Below are the code and all the weights of a small trained network. Each question names an input and a class and asks about switching units off, where a switched-off unit gives its printed mean instead of its output.

import numpy as np


def w(rows, s, z=0):
    codes = np.array(rows[::2]) - 128.0
    scale = np.full(codes.shape[1], s)
    scale[-1] = z or s
    return codes * scale


def f(y):
    return np.maximum(y, 0)


def log_softmax(a):
    a = a - a.max(-1, keepdims=True)
    return a - np.log(np.exp(a).sum(-1, keepdims=True))


def net(x, mask):
    res = np.array(x, float).reshape(1, 2) / 4 @ E
    y = f(res @ A[0][:, :-1].T + A[0][:, -1])
    res = res + np.where(mask, y, B[0][:, -1]) @ B[0][:, :-1]
    return log_softmax(res[-1] @ U[:, :-1].T + U[:, -1])


A, B = {}, {}
E = w([
[117,115,57,102,23,207,96,156,137,38,122],'x0',
[48,74,120,254,193,205,120,210,100,78,127],'x1',
],0.0088)
A[0] = w([
[120,126,115,110,15,178,117,142,134,59,137,101],'neuron 0',
[127,136,166,140,253,68,134,117,131,204,131,85],'neuron 1',
[123,121,112,125,100,138,115,127,134,120,134,89],'neuron 2',
[140,138,126,57,83,85,143,105,138,162,138,129],'neuron 3',
[131,127,128,130,144,116,135,128,124,139,126,248],'neuron 4',
[127,124,129,123,133,117,121,136,128,124,130,116],'neuron 5',
[138,135,137,81,82,93,136,112,120,152,119,89],'neuron 6',
[122,118,132,120,119,129,120,131,127,125,136,255],'neuron 7',
[95,105,122,207,163,152,138,144,112,111,127,121],'neuron 8',
[112,134,124,175,175,156,135,145,131,92,135,86],'neuron 9',
[118,138,129,126,100,142,92,130,126,121,105,101],'neuron 10',
[131,127,134,125,137,112,124,143,128,132,148,116],'neuron 11',
[114,124,127,132,134,139,128,131,139,132,128,177],'neuron 12',
[132,117,141,150,141,158,118,125,132,128,126,81],'neuron 13',
],0.015,0.0085)
B[0] = w([
[85,56,80,107,84,127,206,82,110,155,131,226],'neuron 0',
[91,45,49,88,47,128,192,104,106,124,132,252],'neuron 1',
[116,100,105,116,110,120,135,125,113,121,135,146],'neuron 2',
[111,112,178,83,170,161,54,155,144,151,138,212],'neuron 3',
[98,226,165,231,169,184,168,32,142,129,103,194],'neuron 4',
[121,132,120,139,141,120,128,132,123,133,118,128],'neuron 5',
[128,86,170,83,156,133,75,174,124,146,141,180],'neuron 6',
[97,252,178,237,175,165,165,14,134,145,97,195],'neuron 7',
[129,115,182,52,141,137,55,136,146,169,141,219],'neuron 8',
[134,98,162,62,146,123,84,162,132,140,144,185],'neuron 9',
[124,114,107,118,120,99,147,121,112,127,131,147],'neuron 10',
[149,123,118,131,114,133,135,135,118,123,122,137],'neuron 11',
[134,157,148,135,144,152,127,85,141,148,110,158],'neuron 12',
[136,104,117,90,143,126,111,153,126,135,132,143],'neuron 13',
],0.017,0.016)
U = w([
[105,73,75,104,66,126,213,100,99,136,117,123],'0',
[133,114,191,64,185,140,9,159,160,152,140,95],'1',
[123,246,157,214,168,151,164,73,152,129,73,254],'2',
[147,128,102,121,126,94,119,174,102,113,105,89],'3',
[168,164,116,138,144,125,119,157,140,109,116,88],'4',
[140,131,110,146,108,97,135,155,137,105,119,88],'5',
],0.013,0.0042)

Each question gives the input, the list of numbers given to net, and the class t.
The units are the neurons (one row each of A and B). Each row of codes is followed by its name. A weight is (code - 128) times the scale printed after its matrix; where a second scale follows, it is the last column's (A, B and U).
mask holds one flag per neuron, in row order. A switched-off neuron (its flag False) gives its mean, the last column of its row in B, instead of its output. The means were averaged over made-up inputs and are rounded, as every weight is.
A unit's drop is (log p(t) with every unit on - log p(t) with that unit switched off) / (log p(t) with every unit on - log p(t) with every unit switched off).
The circuit of an input: a set's keep is (log p(t) with only the set's units on - log p(t) with every unit switched off) / (log p(t) with every unit on - log p(t) with every unit switched off). Starting from the 12 units with the biggest drops (on a tie, the unit counted first), units are removed one at a time, each time the one whose removal leaves the highest keep (on an exact tie, the one counted first), for as long as the keep stays at least 0.8.
units of the circuit, in order: the units of the circuit, biggest drop first
most important unit: the unit with the biggest drop
k most important neurons: the k neurons with the biggest drops, biggest first
drop when u is switched off: that unit's drop, to one decimal
input [4,5], class 1: most important unit => neuron 1
input [-2,3], class 2: units of the circuit, in order => [neuron 3; neuron 0]
input [1,3], class 2: units of the circuit, in order => [neuron 3; neuron 1]
input [-3,3], class 2: units of the circuit, in order => [neuron 0; neuron 3]
input [6,8], class 1: 2 most important neurons => [neuron 8; neuron 1]
input [3,-4], class 1: 2 most important neurons => [neuron 1; neuron 3]
input [0,-4], class 1: 2 most important neurons => [neuron 3; neuron 6]
input [-1,4], class 1: 2 most important neurons => [neuron 8; neuron 9]
input [2,-2], class 2: drop when neuron 1 is switched off => 0.7
input [-2,1], class 2: drop when neuron 8 is switched off => 0.0
input [-2,-5], class 1: drop when neuron 3 is switched off => 0.5
